Below is a small trained network, with its code and all its weights. Each question gives an input and a class and asks what happens when units are switched off, that is, made to give their printed mean instead of their output.

import numpy as np


def w(rows, s, z=0):
    codes = np.array(rows[::2]) - 128.0
    scale = np.full(codes.shape[1], s)
    scale[-1] = z or s
    return codes * scale


def f(y):
    return np.maximum(y, 0)


def log_softmax(a):
    a = a - a.max(-1, keepdims=True)
    return a - np.log(np.exp(a).sum(-1, keepdims=True))


def net(x, mask):
    res = np.array(x, float).reshape(1, 4) / 4 @ E
    y = f(res @ A[0][:, :-1].T + A[0][:, -1])
    res = res + np.where(mask, y, B[0][:, -1]) @ B[0][:, :-1]
    return log_softmax(res[-1] @ U[:, :-1].T + U[:, -1])


A, B = {}, {}
E = w([
[154,122,59,34,226,144,164,119,186],'x0',
[207,90,152,169,141,99,84,158,175],'x1',
[52,2,156,201,209,160,121,158,143],'x2',
[139,94,188,117,37,184,164,146,240],'x3',
],0.011)
A[0] = w([
[33,44,167,140,191,189,142,236,127,116],'N0',
[57,27,189,181,193,183,177,118,129,88],'N1',
[137,64,180,89,37,223,205,131,238,131],'N2',
[117,95,219,230,19,160,115,93,32,80],'N3',
[158,99,49,50,233,191,175,78,239,42],'N4',
[134,115,53,149,233,20,47,70,1,62],'N5',
[223,243,127,88,54,133,170,114,128,247],'N6',
],0.0069,0.0011)
B[0] = w([
[129,105,159,97,163,52,143,96,114,217],'N0',
[137,89,190,65,159,74,71,159,155,218],'N1',
[95,15,117,112,11,196,94,110,180,245],'N2',
[150,188,194,187,165,203,164,157,59,250],'N3',
[215,182,152,181,107,159,217,176,29,224],'N4',
[69,86,97,171,22,163,63,126,149,253],'N5',
[83,107,209,78,181,52,68,146,134,252],'N6',
],0.012)
U = w([
[125,118,156,84,163,6,120,136,161,148],'0',
[105,85,52,151,86,176,109,127,180,218],'1',
[183,167,143,192,148,158,205,165,113,2],'2',
],0.013,0.0016)

Each question gives the input, the list of numbers given to net, and the class t.
The units are the neurons (one row each of A and B). Each row of codes is followed by its name. A weight is (code - 128) times the scale printed after its matrix; where a second scale follows, it is the last column's (A, B and U).
mask holds one flag per neuron, in row order. A switched-off neuron (its flag False) gives its mean, the last column of its row in B, instead of its output. The means were averaged over made-up inputs and are rounded, as every weight is.
A unit's drop is (log p(t) with every unit on - log p(t) with that unit switched off) / (log p(t) with every unit on - log p(t) with every unit switched off).
The circuit of an input: a set's keep is (log p(t) with only the set's units on - log p(t) with every unit switched off) / (log p(t) with every unit on - log p(t) with every unit switched off). Starting from all 7 units, units are removed one at a time, each time the one whose removal leaves the highest keep (on an exact tie, the one counted first), for as long as the keep stays at least 0.8.
circuit, biggest first: the units of the circuit, biggest drop first
unit that matters most: the unit with the biggest drop
k most important neurons: the k neurons with the biggest drops, biggest first
drop when u is switched off: that unit's drop, to one decimal
input [8,4,-7,-1], class 2: circuit, biggest first => N4
input [-6,7,4,5], class 2: 2 most important neurons => N3, N5
input [-7,5,-5,-8], class 1: 2 most important neurons => N5, N4
input [5,0,6,6], class 0: 2 most important neurons => N0, N1
input [-2,8,0,-1], class 2: 3 most important neurons => N2, N6, N5
input [4,0,0,-5], class 1: 2 most important neurons => N5, N3
input [4,-6,2,1], class 2: 2 most important neurons => N4, N6
input [7,1,8,8], class 0: 3 most important neurons => N0, N1, N5
input [5,3,4,-4], class 2: 3 most important neurons => N4, N6, N2
input [7,-1,0,-8], class 1: 2 most important neurons => N5, N3
input [-2,7,6,6], class 0: 2 most important neurons => N1, N0
input [-8,-8,-3,7], class 2: 3 most important neurons => N3, N5, N1
input [2,-8,-6,4], class 0: 2 most important neurons => N6, N5
input [-6,3,-8,4], class 0: unit that matters most => N6
input [5,-7,-2,-4], class 2: 2 most important neurons => N4, N2
input [0,-5,2,1], class 0: drop when N3 is switched off => 0.3
input [-1,0,2,-6], class 1: drop when N1 is switched off => 0.0
input [0,-4,-6,-7], class 1: drop when N2 is switched off => -0.1
